Below is a small trained network, with its code and all its weights. Each question gives an input and a class and asks what happens when units are switched off, that is, made to give their printed mean instead of their output.

import numpy as np


def w(rows, s, z=0):
    codes = np.array(rows[::2]) - 128.0
    scale = np.full(codes.shape[1], s)
    scale[-1] = z or s
    return codes * scale


def norm(h):
    return h / np.sqrt((h * h).mean(-1, keepdims=True) + 1e-5)


def f(y):
    return y / 2 * (1 + np.tanh(0.7978845608 * (y + 0.044715 * y**3)))


def log_softmax(a):
    a = a - a.max(-1, keepdims=True)
    return a - np.log(np.exp(a).sum(-1, keepdims=True))


def net(x, mask):
    res = np.array(x, float).reshape(1, 7) / 4 @ E
    u = 0
    for l in range(3):
        y = f(norm(res) @ A[l][:, :-1].T + A[l][:, -1])
        res = res + np.where(mask[u : u + 13], y, B[l][:, -1]) @ B[l][:, :-1]
        u += 13
    return log_softmax(norm(res)[-1] @ U[:, :-1].T + U[:, -1])


A, B = {}, {}
E = w([
[128,130,135,128],'x0',
[130,130,128,127],'x1',
[132,31,129,64],'x2',
[58,165,121,24],'x3',
[252,181,160,59],'x4',
[132,127,124,128],'x5',
[129,130,128,129],'x6',
],0.0021)
A[0] = w([
[175,93,181,203,19],'0.n1',
[61,165,159,46,104],'0.n2',
[106,254,134,176,102],'0.n3',
[215,144,119,90,69],'0.n4',
[59,196,139,65,145],'0.n5',
[145,67,80,91,19],'0.n6',
[111,166,216,139,33],'0.n7',
[163,84,178,189,101],'0.n8',
[168,108,127,191,62],'0.n9',
[127,207,39,149,229],'0.n10',
[47,81,108,167,69],'0.n11',
[183,166,96,91,3],'0.n12',
[130,126,156,124,112],'0.n13',
],0.0057,0.0006)
B[0] = w([
[150,167,22,97,225],'0.n1',
[187,137,14,167,196],'0.n2',
[153,1,166,153,253],'0.n3',
[48,221,177,111,224],'0.n4',
[200,89,46,154,200],'0.n5',
[138,106,193,135,153],'0.n6',
[137,103,116,145,127],'0.n7',
[104,138,27,75,214],'0.n8',
[155,124,82,82,196],'0.n9',
[154,58,186,169,193],'0.n10',
[99,227,164,118,237],'0.n11',
[105,159,143,154,161],'0.n12',
[124,124,111,148,127],'0.n13',
],0.0039,0.0016)
A[1] = w([
[110,191,112,181,53],'1.n1',
[147,121,176,94,30],'1.n2',
[128,134,124,127,188],'1.n3',
[95,136,162,50,59],'1.n4',
[154,119,13,119,117],'1.n5',
[70,71,171,17,66],'1.n6',
[19,59,96,192,215],'1.n7',
[143,128,130,121,51],'1.n8',
[90,89,98,4,120],'1.n9',
[150,174,116,146,53],'1.n10',
[164,142,224,108,52],'1.n11',
[145,115,171,143,10],'1.n12',
[163,78,145,53,151],'1.n13',
],0.0041,0.0014)
B[1] = w([
[158,88,126,119,121],'1.n1',
[113,153,111,176,99],'1.n2',
[157,136,153,121,152],'1.n3',
[172,120,104,216,116],'1.n4',
[148,139,120,122,211],'1.n5',
[197,32,136,180,138],'1.n6',
[170,225,175,96,251],'1.n7',
[96,137,111,169,106],'1.n8',
[174,101,173,203,180],'1.n9',
[92,60,122,124,119],'1.n10',
[76,205,112,171,118],'1.n11',
[87,125,108,112,90],'1.n12',
[129,195,163,253,158],'1.n13',
],0.0028,0.002)
A[2] = w([
[78,93,92,127,75],'2.n1',
[151,78,142,135,107],'2.n2',
[162,70,154,85,63],'2.n3',
[181,109,62,110,94],'2.n4',
[164,70,204,208,188],'2.n5',
[150,91,118,182,158],'2.n6',
[125,143,114,187,127],'2.n7',
[2,82,106,141,27],'2.n8',
[147,146,172,108,250],'2.n9',
[150,223,104,109,83],'2.n10',
[5,83,60,181,129],'2.n11',
[162,124,107,118,181],'2.n12',
[70,200,189,134,91],'2.n13',
],0.0057,0.0013)
B[2] = w([
[229,149,120,173,99],'2.n1',
[105,153,189,116,140],'2.n2',
[139,146,175,218,126],'2.n3',
[88,127,83,127,209],'2.n4',
[40,19,154,44,253],'2.n5',
[116,134,169,48,178],'2.n6',
[160,93,155,4,153],'2.n7',
[181,191,190,164,114],'2.n8',
[36,133,108,237,193],'2.n9',
[93,66,146,156,231],'2.n10',
[199,140,154,149,147],'2.n11',
[75,110,111,139,183],'2.n12',
[46,196,118,79,182],'2.n13',
],0.0031,0.0022)
U = w([
[217,129,34,143,101],'0',
[87,254,198,163,90],'1',
[107,34,212,123,73],'2',
[59,118,99,116,251],'3',
],0.0086,0.0017)

Each question gives the input, the list of numbers given to net, and the class t.
The units are the neurons (one row each of A and B). Each row of codes is followed by its name. A weight is (code - 128) times the scale printed after its matrix; where a second scale follows, it is the last column's (A, B and U).
mask holds one flag per neuron, layer by layer. A switched-off neuron (its flag False) gives its mean, the last column of its row in B, instead of its output. The means were averaged over made-up inputs and are rounded, as every weight is.
A unit's drop is (log p(t) with every unit on - log p(t) with that unit switched off) / (log p(t) with every unit on - log p(t) with every unit switched off).
The circuit of an input: a set's keep is (log p(t) with only the set's units on - log p(t) with every unit switched off) / (log p(t) with every unit on - log p(t) with every unit switched off). Starting from the 12 units with the biggest drops (on a tie, the unit counted first), units are removed one at a time, each time the one whose removal leaves the highest keep (on an exact tie, the one counted first), for as long as the keep stays at least 0.8.
circuit, biggest first: the units of the circuit, biggest drop first
top k neurons: the k neurons with the biggest drops, biggest first
k most important neurons of layer l: the k neurons of layer l with the biggest drops, biggest first
drop of u: that unit's drop, to one decimal
input [8,3,-1,4,-7,-5,-2], class 1: 2 most important neurons of layer 0 : [0.n11, 0.n1]
input [-8,-8,0,-3,4,7,-2], class 3: circuit, biggest first : [1.n7, 0.n4, 2.n10, 0.n1]
input [-2,-5,2,-6,7,7,0], class 1: circuit, biggest first : [0.n4, 0.n5]
input [4,4,-3,2,0,0,1], class 2: circuit, biggest first : [0.n3]
input [-6,6,-6,8,7,3,5], class 0: circuit, biggest first : [0.n2, 0.n5]
input [-3,8,-8,-1,-7,-2,0], class 2: 2 most important neurons of layer 1 : [1.n11, 1.n1]
input [3,5,3,-3,-4,-3,2], class 1: circuit, biggest first : [0.n11, 0.n3]
input [7,3,8,8,-2,1,6], class 0: circuit, biggest first : [0.n2, 0.n5, 2.n5]
input [7,2,7,7,0,-4,-3], class 0: 2 most important neurons of layer 0 : [0.n2, 0.n5]
input [-4,-5,-8,7,-3,3,-2], class 2: circuit, biggest first : [0.n3, 0.n10]
input [-4,-7,5,-5,0,5,-7], class 0: top 2 neurons : [0.n1, 0.n8]
input [3,2,-7,-5,5,-3,0], class 2: top 3 neurons : [0.n3, 0.n11, 0.n2]
input [-5,1,-2,5,-4,1,-7], class 0: 3 most important neurons of layer 0 : [0.n2, 0.n5, 0.n4]
input [1,8,-8,-4,6,-2,1], class 2: most important neuron of layer 1 : [1.n7]
input [4,-5,-3,-5,-7,-2,2], class 1: top 4 neurons : [0.n11, 0.n2, 0.n5, 1.n7]
input [-1,-4,0,7,4,-7,7], class 0: top 3 neurons : [0.n2, 0.n5, 2.n5]
input [7,4,5,-3,7,-3,1], class 1: top 2 neurons : [0.n4, 0.n3]
input [-6,4,1,6,-4,4,2], class 0: top 3 neurons : [0.n2, 0.n5, 2.n5]
input [-8,-3,0,4,-3,2,5], class 0: 3 most important neurons of layer 0 : [0.n2, 0.n5, 0.n4]
input [5,-4,-2,8,-1,-5,-2], class 0: drop of 0.n2 : 0.3
input [0,3,-5,8,-4,4,8], class 0: most important neuron of layer 0 : [0.n5]
input [8,4,-1,3,-6,3,-8], class 1: drop of 2.n5 : 0.2
input [6,-3,-2,-1,-5,-1,0], class 1: drop of 2.n5 : 0.2
input [6,2,-8,1,-2,-6,-6], class 2: drop of 0.n3 : 0.1
